Below are the code and all the weights of a small trained network. Each question names an input and a target symbol and asks about switching units off, where a switched-off unit gives its printed mean instead of its output.

import numpy as np


def w(rows, s, z=0):
    codes = np.array(rows[::2]) - 128.0
    scale = np.full(codes.shape[1], s)
    scale[-1] = z or s
    return codes * scale


def norm(h):
    return h / np.sqrt((h * h).mean(-1, keepdims=True) + 1e-5)


def f(y):
    return np.maximum(y, 0)


def softmax(a):
    e = np.exp(a - a.max(-1, keepdims=True))
    return e / e.sum(-1, keepdims=True)


def log_softmax(a):
    a = a - a.max(-1, keepdims=True)
    return a - np.log(np.exp(a).sum(-1, keepdims=True))


def net(x, mask):
    ids = ['αγδεθλμπφψ'.index(c) for c in x.split()]
    T = len(ids)
    res = E[ids] + P[:T]
    u = 0
    for l in range(2):
        r = norm(res)
        for j in range(2):
            rows = slice(3 * j, 3 * j + 3)
            q, k, v = (r @ M[l][rows].T for M in (Q, K, V))
            z = softmax(np.where(np.tri(T) > 0, q @ k.T / 3**0.5, -1e9)) @ v
            o = O[l][rows]
            res = res + np.where(mask[u + j], z, o[:, -1]) @ o[:, :-1]
        u += 2
        y = f(norm(res) @ A[l][:, :-1].T + A[l][:, -1])
        res = res + np.where(mask[u : u + 4], y, B[l][:, -1]) @ B[l][:, :-1]
        u += 4
    return log_softmax(norm(res)[-1] @ U[:, :-1].T + U[:, -1])


Q, K, V, O, A, B = {}, {}, {}, {}, {}, {}
E = w([
[197,128,187,126,188,193,163,135,154,86,225,78],'α',
[134,202,138,65,6,98,64,162,154,197,130,87],'γ',
[97,203,141,89,108,193,161,154,93,138,141,94],'δ',
[128,182,247,156,87,153,127,84,149,80,116,143],'ε',
[151,126,98,135,178,101,86,96,148,151,136,146],'θ',
[119,41,119,58,25,102,106,106,127,92,182,136],'λ',
[99,87,119,132,150,105,128,160,135,139,69,117],'μ',
[134,119,132,71,168,134,78,117,134,143,82,149],'π',
[192,85,134,91,152,140,117,113,131,178,97,159],'φ',
[175,201,166,139,118,154,198,152,138,199,141,95],'ψ',
],0.021)
P = w([
[72,95,197,83,150,134,119,75,166,178,120,104],'0',
[134,152,109,39,131,107,171,95,120,125,113,169],'1',
[117,104,109,112,146,148,110,115,178,133,95,52],'2',
[116,140,172,138,149,88,96,168,125,156,176,130],'3',
[126,151,67,102,102,130,152,118,146,84,66,140],'4',
[138,102,154,137,147,120,118,85,128,158,107,39],'5',
[113,157,146,96,132,42,163,169,155,153,198,156],'6',
[123,155,63,197,99,187,98,117,140,112,93,237],'7',
[165,123,60,141,99,139,135,83,139,103,67,8],'8',
[105,99,203,178,151,57,113,131,61,177,196,77],'9',
[137,171,91,133,95,74,167,209,205,93,147,181],'10',
[72,103,144,209,105,165,121,125,102,135,59,180],'11',
],0.013)
Q[0] = w([
[126,65,51,175,128,200,43,104,157,163,54,96],'0.h1',
[172,86,126,73,234,46,159,192,131,88,145,131],'0.h1',
[134,118,64,134,106,163,165,112,192,27,94,243],'0.h1',
[132,33,169,227,172,255,18,97,92,147,94,50],'0.h2',
[161,108,15,111,103,241,140,110,191,43,117,61],'0.h2',
[101,110,115,165,146,182,154,98,181,116,73,206],'0.h2',
],0.0098)
K[0] = w([
[161,156,88,150,97,125,132,184,136,83,139,196],'0.h1',
[150,110,149,191,117,113,103,105,36,148,139,66],'0.h1',
[94,134,186,111,150,73,137,160,143,166,187,160],'0.h1',
[151,162,51,123,94,160,169,163,238,74,96,185],'0.h2',
[97,130,127,132,143,158,102,187,71,142,160,247],'0.h2',
[126,141,173,122,119,55,165,183,222,135,183,163],'0.h2',
],0.013)
V[0] = w([
[85,97,34,57,105,254,166,218,37,177,123,99],'0.h1',
[141,71,184,98,67,108,98,173,108,105,53,141],'0.h1',
[91,175,48,100,78,38,57,68,166,119,205,173],'0.h1',
[177,29,102,122,107,73,192,154,226,237,195,113],'0.h2',
[106,42,65,82,193,149,20,135,48,142,136,194],'0.h2',
[42,141,59,170,111,38,134,138,157,170,77,104],'0.h2',
],0.0065)
O[0] = w([
[142,167,104,165,90,75,174,122,206,81,106,181,121],'0.h1',
[150,141,79,146,81,155,28,82,96,148,147,158,220],'0.h1',
[109,121,204,78,116,70,155,178,145,168,192,137,108],'0.h1',
[171,139,145,122,148,84,115,32,133,116,138,33,180],'0.h2',
[34,123,153,159,157,114,113,55,84,147,126,137,255],'0.h2',
[106,126,1,76,138,122,182,108,189,172,132,120,143],'0.h2',
],0.0094,0.0048)
A[0] = w([
[67,23,155,110,43,85,85,102,123,85,212,193,231],'0.n1',
[135,113,235,141,154,202,152,72,169,31,140,98,2],'0.n2',
[184,194,255,167,92,165,185,125,78,53,128,99,52],'0.n3',
[134,60,127,130,207,96,166,116,96,153,120,255,157],'0.n4',
],0.0062,0.00095)
B[0] = w([
[168,8,125,100,82,166,142,98,153,48,158,134,242],'0.n1',
[116,171,64,207,161,97,212,75,102,141,124,142,221],'0.n2',
[80,149,99,97,115,140,154,125,171,198,162,73,217],'0.n3',
[21,105,193,135,124,154,90,154,157,150,75,134,252],'0.n4',
],0.011,0.0037)
Q[1] = w([
[156,136,86,115,192,184,97,206,77,175,86,124],'1.h1',
[161,145,145,122,47,112,110,189,150,170,143,134],'1.h1',
[80,194,128,157,103,255,154,136,98,162,98,118],'1.h1',
[67,200,83,174,199,156,108,157,136,189,101,126],'1.h2',
[148,65,102,141,136,101,141,96,142,16,108,122],'1.h2',
[51,92,110,107,165,100,95,104,110,121,180,110],'1.h2',
],0.0085)
K[1] = w([
[77,243,93,219,135,56,167,79,220,118,157,140],'1.h1',
[84,255,160,58,20,110,102,163,133,41,140,42],'1.h1',
[123,185,171,149,218,239,167,150,241,45,123,224],'1.h1',
[44,162,138,135,246,110,177,121,133,209,47,134],'1.h2',
[198,64,22,202,144,107,109,237,157,84,114,111],'1.h2',
[37,27,103,120,117,126,125,106,74,189,153,110],'1.h2',
],0.006)
V[1] = w([
[163,100,169,172,91,20,150,108,112,117,111,147],'1.h1',
[63,117,99,96,175,123,75,123,162,2,185,45],'1.h1',
[162,161,99,154,92,109,72,233,101,95,86,103],'1.h1',
[53,167,146,135,74,102,115,39,147,133,125,68],'1.h2',
[54,149,110,204,100,107,156,142,93,177,112,107],'1.h2',
[134,188,156,145,166,47,84,175,155,207,82,135],'1.h2',
],0.0067)
O[1] = w([
[104,93,144,115,112,196,94,96,64,152,114,120,92],'1.h1',
[110,148,95,80,153,196,190,131,203,126,124,170,145],'1.h1',
[101,123,150,120,1,159,84,82,202,160,112,99,26],'1.h1',
[168,146,75,139,22,148,159,169,107,69,117,133,255],'1.h2',
[141,127,89,66,134,138,82,108,71,177,133,185,145],'1.h2',
[134,189,111,130,121,121,121,134,60,219,65,81,130],'1.h2',
],0.0086,0.0072)
A[1] = w([
[34,110,167,160,139,172,100,123,97,124,113,209,2],'1.n1',
[139,156,120,97,2,127,121,155,152,135,159,90,117],'1.n2',
[134,213,123,157,143,186,221,147,98,146,159,111,102],'1.n3',
[107,142,157,147,140,110,94,126,117,121,78,142,140],'1.n4',
],0.014,0.0081)
B[1] = w([
[107,143,126,197,151,183,49,115,223,149,130,75,255],'1.n1',
[55,187,206,114,53,69,92,111,93,123,154,83,243],'1.n2',
[148,183,116,160,33,198,233,84,142,90,248,148,233],'1.n3',
[152,112,141,160,150,130,149,127,111,141,178,185,213],'1.n4',
],0.015,0.0087)
U = w([
[116,146,117,129,118,214,220,143,132,134,199,123,183],'α',
[94,150,156,118,60,84,98,138,124,139,126,93,253],'γ',
[104,120,150,149,112,99,166,188,161,115,102,211,148],'δ',
[157,86,97,111,117,191,94,232,65,98,161,121,178],'ε',
[54,79,138,80,198,141,180,182,107,173,183,97,113],'θ',
[120,2,129,93,106,118,125,125,158,53,178,141,130],'λ',
[119,88,9,85,107,120,124,118,148,148,126,119,107],'μ',
[79,90,131,171,152,206,81,153,180,138,151,97,104],'π',
[146,88,143,189,149,102,118,93,56,102,134,148,81],'φ',
[193,114,143,137,144,133,135,165,161,71,112,21,10],'ψ',
],0.0068,0.0012)

Each question gives the input, a string of symbols that net reads in full, and the target symbol t.
The units are the heads (3 rows each of Q, K, V and O) and the neurons (one row each of A and B). Each row of codes is followed by its name. A weight is (code - 128) times the scale printed after its matrix; where a second scale follows, it is the last column's (O, A, B and U).
mask holds one flag per unit, layer by layer, with each layer's heads first. A switched-off unit (its flag False) gives its mean, the last column of its rows in O or B, instead of its output. The means were averaged over made-up inputs and are rounded, as every weight is.
A unit's drop is (log p(t) with every unit on - log p(t) with that unit switched off) / (log p(t) with every unit on - log p(t) with every unit switched off).
The circuit of an input: a set's keep is (log p(t) with only the set's units on - log p(t) with every unit switched off) / (log p(t) with every unit on - log p(t) with every unit switched off). Starting from all 12 units, units are removed one at a time, each time the one whose removal leaves the highest keep (on an exact tie, the one counted first), for as long as the keep stays at least 0.8.
circuit, biggest first: the units of the circuit, biggest drop first
k most important neurons: the k neurons with the biggest drops, biggest first
top k neurons in layer l: the k neurons of layer l with the biggest drops, biggest first
heads that matter: for each layer, one digit per head in row order, 1 if its drop is at least 0.15 and else 0, layers parted by /
input φ μ π π π π ε ε, target γ: heads that matter : 01 / 10
input π π α α π π π φ, target π: circuit, biggest first : [1.n1 0.n4]
input φ π δ π γ θ, target γ: heads that matter : 11 / 00
input π μ μ π π γ φ α δ π φ, target π: heads that matter : 00 / 00
input μ φ μ π π π φ θ μ ψ φ φ, target φ: circuit, biggest first : [0.h2 1.n1 1.n3]
input π γ δ π φ π π, target π: circuit, biggest first : [1.n1 0.h2]
input π δ φ π μ μ γ ε φ, target ε: heads that matter : 01 / 00
input δ λ μ, target λ: heads that matter : 10 / 00
input μ θ μ ψ φ, target ψ: circuit, biggest first : [0.h2 1.n3]
input π α α π π φ μ φ, target μ: top 3 neurons in layer 1 : [1.n3 1.n1 1.n4]
input π γ π ε φ, target ε: heads that matter : 11 / 00
input ε μ π, target μ: circuit, biggest first : [0.h2 1.n1 1.n3]
input π α ψ π μ ε μ ψ π ψ φ π, target φ: circuit, biggest first : [0.h2 1.n1 1.n3 1.n4]
input π γ μ μ θ φ, target θ: circuit, biggest first : [0.h1 1.n3]
input γ π λ φ, target λ: heads that matter : 11 / 01
input φ π π μ μ π δ π λ θ, target λ: top neuron in layer 0 : [0.n1]
input φ π λ μ π π π π μ, target π: circuit, biggest first : [0.h2 1.n1]
input α π α π γ π μ γ ψ φ δ π, target δ: circuit, biggest first : [0.h2 0.h1 1.n3]
input μ ε γ λ μ π π π π ε λ θ, target λ: 2 most important neurons : [0.n1 1.n1]
input θ π π π π δ π ψ π π δ, target γ: heads that matter : 11 / 10
input δ π π μ π γ μ μ π π π, target π: circuit, biggest first : [0.h2 1.n1]
input ψ ε π φ π φ π γ ε π ε π, target ε: circuit, biggest first : [0.h2 0.h1]
input γ μ π μ μ μ γ π α φ, target α: top 2 neurons in layer 0 : [0.n3 0.n2]
input π π π μ π φ ψ μ, target ψ: circuit, biggest first : [0.h2 1.n3]
input γ δ μ μ γ ε φ π α μ λ π, target λ: heads that matter : 11 / 01
input φ π γ π, target γ: heads that matter : 01 / 00
input γ α π, target α: heads that matter : 01 / 00
input π π ψ θ λ π, target λ: most important neuron : [1.n1]
